Below are the code and all the weights of a small trained network. Each question names an input and a class and asks about switching units off, where a switched-off unit gives its printed mean instead of its output.

import numpy as np


def w(rows, s, z=0):
    codes = np.array(rows[::2]) - 128.0
    scale = np.full(codes.shape[1], s)
    scale[-1] = z or s
    return codes * scale


def f(y):
    return y / 2 * (1 + np.tanh(0.7978845608 * (y + 0.044715 * y**3)))


def log_softmax(a):
    a = a - a.max(-1, keepdims=True)
    return a - np.log(np.exp(a).sum(-1, keepdims=True))


def net(x, mask):
    res = np.array(x, float).reshape(1, 3) / 4 @ E
    y = f(res @ A[0][:, :-1].T + A[0][:, -1])
    res = res + np.where(mask, y, B[0][:, -1]) @ B[0][:, :-1]
    return log_softmax(res[-1] @ U[:, :-1].T + U[:, -1])


A, B = {}, {}
E = w([
[37,22,119,61,37,47],'x0',
[55,223,53,135,172,76],'x1',
[118,126,74,183,2,211],'x2',
],0.0086)
A[0] = w([
[90,143,29,167,150,70,249],'n0',
[112,140,70,192,71,131,106],'n1',
[67,97,77,133,116,72,86],'n2',
[134,116,170,74,203,102,42],'n3',
[112,56,86,111,117,70,46],'n4',
[113,137,204,114,187,98,30],'n5',
[95,146,98,126,106,169,87],'n6',
[128,110,98,85,94,101,50],'n7',
[201,172,113,154,146,166,4],'n8',
[139,154,112,127,70,166,58],'n9',
[102,63,104,58,73,109,25],'n10',
[192,97,185,121,122,183,79],'n11',
[120,124,108,174,67,162,148],'n12',
[159,122,153,67,205,54,147],'n13',
[79,146,118,149,101,182,54],'n14',
[196,150,78,177,135,160,52],'n15',
[120,130,87,154,86,179,52],'n16',
[135,90,250,99,109,167,253],'n17',
[107,119,145,72,68,112,93],'n18',
[179,86,158,106,96,161,169],'n19',
[121,167,161,150,197,191,9],'n20',
[99,190,81,146,153,113,73],'n21',
[126,129,213,129,79,116,106],'n22',
],0.012,0.0037)
B[0] = w([
[113,44,123,190,254,234,254],'n0',
[54,126,119,92,103,153,221],'n1',
[192,181,169,95,166,195,211],'n2',
[97,157,97,23,42,98,194],'n3',
[195,181,155,95,135,136,199],'n4',
[91,150,99,28,72,105,180],'n5',
[66,122,118,91,147,123,167],'n6',
[155,208,173,97,128,96,162],'n7',
[184,161,210,70,122,86,212],'n8',
[79,177,87,33,98,145,180],'n9',
[159,162,198,100,132,136,221],'n10',
[122,89,147,103,152,234,201],'n11',
[43,123,102,95,111,121,223],'n12',
[12,137,57,82,78,134,237],'n13',
[98,146,86,62,131,83,174],'n14',
[132,173,223,81,113,137,211],'n15',
[80,129,99,33,76,102,196],'n16',
[74,108,79,171,214,186,229],'n17',
[183,186,210,126,141,178,188],'n18',
[99,82,102,143,188,187,198],'n19',
[157,163,171,86,135,107,201],'n20',
[146,114,129,114,215,212,199],'n21',
[145,110,160,137,140,207,154],'n22',
],0.0082,0.0088)
U = w([
[46,145,45,84,39,102,106],'0',
[231,210,200,111,140,119,120],'1',
[128,53,72,152,244,177,72],'2',
[121,99,73,188,149,120,249],'3',
[202,135,96,191,85,40,101],'4',
[241,129,38,179,83,75,97],'5',
[180,99,120,185,82,5,103],'6',
],0.011,0.017)

Each question gives the input, the list of numbers given to net, and the class t.
The units are the neurons (one row each of A and B). Each row of codes is followed by its name. A weight is (code - 128) times the scale printed after its matrix; where a second scale follows, it is the last column's (A, B and U).
mask holds one flag per neuron, in row order. A switched-off neuron (its flag False) gives its mean, the last column of its row in B, instead of its output. The means were averaged over made-up inputs and are rounded, as every weight is.
A unit's drop is (log p(t) with every unit on - log p(t) with that unit switched off) / (log p(t) with every unit on - log p(t) with every unit switched off).
The circuit of an input: a set's keep is (log p(t) with only the set's units on - log p(t) with every unit switched off) / (log p(t) with every unit on - log p(t) with every unit switched off). Starting from the 12 units with the biggest drops (on a tie, the unit counted first), units are removed one at a time, each time the one whose removal leaves the highest keep (on an exact tie, the one counted first), for as long as the keep stays at least 0.8.
units of the circuit, in order: the units of the circuit, biggest drop first
most important unit: the unit with the biggest drop
top k neurons: the k neurons with the biggest drops, biggest first
drop of u: that unit's drop, to one decimal
input [4,-2,-1], class 1: most important unit -> n0
input [5,-7,5], class 2: top 2 neurons -> (n17; n19)
input [-7,2,7], class 0: top 3 neurons -> (n16; n12; n1)
input [-1,5,-6], class 0: top 3 neurons -> (n13; n3; n5)
input [3,2,2], class 3: top 2 neurons -> (n8; n15)
input [7,-8,0], class 2: top 3 neurons -> (n17; n19; n8)
input [-3,-7,-8], class 0: top 4 neurons -> (n3; n13; n5; n0)
input [-3,-1,2], class 3: top 4 neurons -> (n2; n10; n18; n4)
input [-4,-5,2], class 2: top 3 neurons -> (n17; n19; n11)
input [-2,3,0], class 3: top 4 neurons -> (n17; n11; n19; n2)
input [8,6,-6], class 1: top 2 neurons -> (n2; n4)
input [-1,2,3], class 3: top 3 neurons -> (n13; n3; n5)
input [-1,-8,-7], class 2: top 2 neurons -> (n17; n11)
input [-5,0,-7], class 0: units of the circuit, in order -> (n13)
input [-7,-4,8], class 0: drop of n12 -> 0.1
input [-3,5,1], class 2: drop of n21 -> 0.2
input [-4,-3,4], class 0: drop of n0 -> 1.0
